Below are the code and all the weights of a small trained network. Each question names an input and a class and asks about switching units off, where a switched-off unit gives its printed mean instead of its output.

import numpy as np


def w(rows, s, z=0):
    codes = np.array(rows[::2]) - 128.0
    scale = np.full(codes.shape[1], s)
    scale[-1] = z or s
    return codes * scale


def norm(h):
    return h / np.sqrt((h * h).mean(-1, keepdims=True) + 1e-5)


def f(y):
    return y / 2 * (1 + np.tanh(0.7978845608 * (y + 0.044715 * y**3)))


def log_softmax(a):
    a = a - a.max(-1, keepdims=True)
    return a - np.log(np.exp(a).sum(-1, keepdims=True))


def net(x, mask):
    res = np.array(x, float).reshape(1, 3) / 4 @ E
    u = 0
    for l in range(3):
        y = f(norm(res) @ A[l][:, :-1].T + A[l][:, -1])
        res = res + np.where(mask[u : u + 9], y, B[l][:, -1]) @ B[l][:, :-1]
        u += 9
    return log_softmax(norm(res)[-1] @ U[:, :-1].T + U[:, -1])


A, B = {}, {}
E = w([
[177,113,44],'x0',
[161,255,126],'x1',
[44,179,73],'x2',
],0.0081)
A[0] = w([
[168,101,169,82],'L0N1',
[47,152,255,172],'L0N2',
[79,101,180,94],'L0N3',
[82,44,95,17],'L0N4',
[157,85,29,107],'L0N5',
[50,137,100,41],'L0N6',
[186,91,195,76],'L0N7',
[213,105,181,3],'L0N8',
[103,48,123,56],'L0N9',
],0.016,0.003)
B[0] = w([
[100,111,148,158],'L0N1',
[201,130,18,254],'L0N2',
[196,125,141,170],'L0N3',
[155,131,251,177],'L0N4',
[182,102,73,188],'L0N5',
[21,71,111,170],'L0N6',
[61,72,77,187],'L0N7',
[47,103,129,179],'L0N8',
[157,200,212,174],'L0N9',
],0.011,0.0089)
A[1] = w([
[162,237,163,100],'L1N1',
[149,165,71,93],'L1N2',
[159,56,89,147],'L1N3',
[7,111,117,201],'L1N4',
[138,162,234,93],'L1N5',
[92,53,100,1],'L1N6',
[202,207,19,49],'L1N7',
[59,127,207,38],'L1N8',
[113,199,99,181],'L1N9',
],0.012,0.0067)
B[1] = w([
[187,61,207,149],'L1N1',
[174,117,175,175],'L1N2',
[174,212,69,226],'L1N3',
[60,2,90,218],'L1N4',
[214,126,132,151],'L1N5',
[97,104,82,135],'L1N6',
[177,118,167,254],'L1N7',
[53,144,7,131],'L1N8',
[117,26,222,194],'L1N9',
],0.0086,0.0067)
A[2] = w([
[153,128,56,186],'L2N1',
[92,131,121,2],'L2N2',
[138,102,200,46],'L2N3',
[98,132,30,249],'L2N4',
[194,169,113,193],'L2N5',
[63,35,86,89],'L2N6',
[218,125,43,94],'L2N7',
[196,146,11,164],'L2N8',
[227,195,53,197],'L2N9',
],0.011,0.0063)
B[2] = w([
[48,75,63,206],'L2N1',
[22,117,44,113],'L2N2',
[216,147,215,132],'L2N3',
[42,68,124,235],'L2N4',
[190,101,87,205],'L2N5',
[47,46,158,193],'L2N6',
[154,160,2,215],'L2N7',
[80,97,4,244],'L2N8',
[206,120,54,254],'L2N9',
],0.0099,0.0087)
U = w([
[187,97,4,184],'0',
[49,52,96,203],'1',
[241,173,184,217],'2',
[160,91,98,148],'3',
[99,222,180,2],'4',
[73,183,183,2],'5',
],0.014,0.009)

Each question gives the input, the list of numbers given to net, and the class t.
The units are the neurons (one row each of A and B). Each row of codes is followed by its name. A weight is (code - 128) times the scale printed after its matrix; where a second scale follows, it is the last column's (A, B and U).
mask holds one flag per neuron, layer by layer. A switched-off neuron (its flag False) gives its mean, the last column of its row in B, instead of its output. The means were averaged over made-up inputs and are rounded, as every weight is.
A unit's drop is (log p(t) with every unit on - log p(t) with that unit switched off) / (log p(t) with every unit on - log p(t) with every unit switched off).
The circuit of an input: a set's keep is (log p(t) with only the set's units on - log p(t) with every unit switched off) / (log p(t) with every unit on - log p(t) with every unit switched off). Starting from the 12 units with the biggest drops (on a tie, the unit counted first), units are removed one at a time, each time the one whose removal leaves the highest keep (on an exact tie, the one counted first), for as long as the keep stays at least 0.8.
units of the circuit, in order: the units of the circuit, biggest drop first
unit that matters most: the unit with the biggest drop
k most important neurons: the k neurons with the biggest drops, biggest first
top k neurons in layer l: the k neurons of layer l with the biggest drops, biggest first
drop when u is switched off: that unit's drop, to one decimal
input [6,-2,-8], class 1: units of the circuit, in order	L0N8, L0N2, L2N9
input [6,3,-8], class 1: 2 most important neurons	L0N8, L0N2
input [-6,-8,-1], class 2: unit that matters most	L0N4
input [2,7,-7], class 1: 2 most important neurons	L0N8, L0N2
input [-5,-8,-6], class 2: top 2 neurons in layer 0	L0N9, L0N6
input [4,-2,7], class 1: 2 most important neurons	L0N2, L0N6
input [0,-4,-5], class 1: 2 most important neurons	L0N7, L0N8
input [-3,8,8], class 1: top 2 neurons in layer 0	L0N6, L0N3
input [3,7,-5], class 2: 2 most important neurons	L0N6, L0N2
input [3,-1,4], class 1: 4 most important neurons	L0N6, L0N2, L0N3, L1N4
input [3,-6,-1], class 2: 2 most important neurons	L0N4, L0N2
input [5,4,-8], class 1: top 2 neurons in layer 0	L0N8, L0N2
input [-5,8,-6], class 2: 2 most important neurons	L0N5, L1N9
input [2,6,2], class 2: most important neuron	L0N2
input [-5,7,1], class 2: drop when L1N9 is switched off	0.2
input [4,0,8], class 1: drop when L0N2 is switched off	0.2
input [6,8,0], class 2: drop when L0N2 is switched off	0.5
